Here is a tiny trained network, its code and every weight. The questions are about switching its units off for an input and a class, where a switched-off unit gives its printed mean instead of its output.

import numpy as np


def w(rows, s, z=0):
    codes = np.array(rows[::2]) - 128.0
    scale = np.full(codes.shape[1], s)
    scale[-1] = z or s
    return codes * scale


def norm(h):
    return h / np.sqrt((h * h).mean(-1, keepdims=True) + 1e-5)


def f(y):
    return y / 2 * (1 + np.tanh(0.7978845608 * (y + 0.044715 * y**3)))


def log_softmax(a):
    a = a - a.max(-1, keepdims=True)
    return a - np.log(np.exp(a).sum(-1, keepdims=True))


def net(x, mask):
    res = np.array(x, float).reshape(1, 5) / 4 @ E
    u = 0
    for l in range(3):
        y = f(norm(res) @ A[l][:, :-1].T + A[l][:, -1])
        res = res + np.where(mask[u : u + 6], y, B[l][:, -1]) @ B[l][:, :-1]
        u += 6
    return log_softmax(norm(res)[-1] @ U[:, :-1].T + U[:, -1])


A, B = {}, {}
E = w([
[238,20,107,100,242,108,147,155,171],'x0',
[222,197,116,50,155,140,212,170,240],'x1',
[125,199,164,140,254,178,217,112,33],'x2',
[92,132,209,123,105,167,121,215,114],'x3',
[74,213,55,142,169,209,93,133,201],'x4',
],0.0065)
A[0] = w([
[121,91,94,43,136,92,160,98,94,96],'L0N1',
[202,124,80,91,81,177,144,91,139,28],'L0N2',
[199,166,40,148,91,119,112,1,166,1],'L0N3',
[159,116,153,182,184,155,204,147,124,99],'L0N4',
[87,131,174,193,93,172,140,199,32,160],'L0N5',
[140,143,86,91,37,142,145,200,190,85],'L0N6',
],0.0084,0.0037)
B[0] = w([
[150,69,69,77,129,106,214,224,43,142],'L0N1',
[65,37,86,61,56,15,130,130,92,132],'L0N2',
[1,108,245,235,238,44,112,209,103,178],'L0N3',
[177,140,138,104,124,236,21,59,67,185],'L0N4',
[49,172,175,167,166,13,77,113,88,253],'L0N5',
[194,200,113,125,67,216,175,124,224,196],'L0N6',
],0.0067,0.0062)
A[1] = w([
[196,107,39,183,235,179,109,162,234,6],'L1N1',
[111,155,102,126,1,68,95,138,154,10],'L1N2',
[68,130,150,73,47,43,88,115,96,174],'L1N3',
[100,165,137,116,137,218,127,78,2,75],'L1N4',
[72,178,29,197,153,99,185,38,142,189],'L1N5',
[207,92,120,124,210,193,116,138,91,26],'L1N6',
],0.0062,0.0017)
B[1] = w([
[107,87,188,153,80,96,143,137,98,214],'L1N1',
[167,70,162,76,253,142,183,182,139,199],'L1N2',
[131,120,155,198,160,167,167,144,39,254],'L1N3',
[169,176,112,173,41,103,85,205,187,251],'L1N4',
[73,96,161,128,129,192,157,231,126,217],'L1N5',
[149,50,73,2,168,196,128,6,125,201],'L1N6',
],0.0084,0.0039)
A[2] = w([
[43,122,130,140,168,157,93,189,151,130],'L2N1',
[230,84,80,172,146,42,109,167,89,113],'L2N2',
[110,130,121,159,198,10,196,104,255,181],'L2N3',
[206,88,146,110,99,60,125,159,214,2],'L2N4',
[11,108,10,170,105,57,50,125,115,132],'L2N5',
[17,202,88,138,123,217,112,103,150,149],'L2N6',
],0.0074,0.0038)
B[2] = w([
[131,110,232,107,91,153,123,125,116,252],'L2N1',
[137,120,147,85,149,231,110,163,161,191],'L2N2',
[73,147,170,182,107,213,111,155,91,191],'L2N3',
[137,198,110,145,88,141,162,108,163,165],'L2N4',
[10,67,89,126,171,131,78,186,89,228],'L2N5',
[151,139,128,141,98,205,197,206,190,254],'L2N6',
],0.011,0.0047)
U = w([
[187,69,116,64,189,145,137,67,112,153],'0',
[51,115,187,171,140,148,112,179,77,210],'1',
[113,175,160,152,110,4,122,86,87,67],'2',
[123,134,77,152,123,96,115,92,142,3],'3',
[155,178,137,118,90,180,150,153,193,200],'4',
[114,112,111,122,110,111,103,89,160,18],'5',
[155,193,138,103,140,115,61,83,99,99],'6',
[111,92,74,100,124,99,92,134,129,48],'7',
],0.019,0.0048)

Each question gives the input, the list of numbers given to net, and the class t.
The units are the neurons (one row each of A and B). Each row of codes is followed by its name. A weight is (code - 128) times the scale printed after its matrix; where a second scale follows, it is the last column's (A, B and U).
mask holds one flag per neuron, layer by layer. A switched-off neuron (its flag False) gives its mean, the last column of its row in B, instead of its output. The means were averaged over made-up inputs and are rounded, as every weight is.
A unit's drop is (log p(t) with every unit on - log p(t) with that unit switched off) / (log p(t) with every unit on - log p(t) with every unit switched off).
The circuit of an input: a set's keep is (log p(t) with only the set's units on - log p(t) with every unit switched off) / (log p(t) with every unit on - log p(t) with every unit switched off). Starting from the 12 units with the biggest drops (on a tie, the unit counted first), units are removed one at a time, each time the one whose removal leaves the highest keep (on an exact tie, the one counted first), for as long as the keep stays at least 0.8.
circuit, biggest first: the units of the circuit, biggest drop first
most important unit: the unit with the biggest drop
k most important neurons: the k neurons with the biggest drops, biggest first
top k neurons in layer l: the k neurons of layer l with the biggest drops, biggest first
drop of u: that unit's drop, to one decimal
input [5,-7,3,-8,0], class 0: most important unit => L0N5
input [8,-8,-8,-1,-4], class 7: top 4 neurons in layer 0 => [L0N5, L0N3, L0N4, L0N6]
input [-3,2,1,-1,-1], class 4: top 2 neurons in layer 0 => [L0N5, L0N1]
input [5,8,3,5,4], class 0: circuit, biggest first => [L1N6, L0N4, L2N6]
input [3,-5,-8,-4,-7], class 0: circuit, biggest first => [L0N5, L1N4, L2N3]
input [1,1,-7,-8,-8], class 1: 2 most important neurons => [L0N3, L2N3]
input [8,-4,-2,-1,4], class 0: circuit, biggest first => [L0N5, L1N6]
input [8,-1,-7,-7,-5], class 1: 3 most important neurons => [L2N3, L0N3, L0N4]
input [7,5,-8,-5,-6], class 4: top 2 neurons in layer 2 => [L2N4, L2N3]
input [-6,3,7,7,4], class 4: top 3 neurons in layer 2 => [L2N6, L2N5, L2N3]
input [4,-7,-8,-3,-7], class 0: 2 most important neurons => [L0N5, L0N3]
input [-2,0,7,-8,6], class 4: top 2 neurons in layer 1 => [L1N3, L1N4]
input [-5,2,8,3,8], class 4: 2 most important neurons => [L2N6, L0N3]
input [2,5,4,2,-1], class 0: most important unit => L1N6
input [5,-1,-2,4,6], class 4: top 2 neurons in layer 2 => [L2N5, L2N4]
input [-3,3,6,6,-8], class 2: drop of L1N5 => 0.1
input [2,3,0,-3,6], class 1: drop of L0N3 => 0.2
input [-3,4,-7,-6,-2], class 1: drop of L2N3 => 0.4
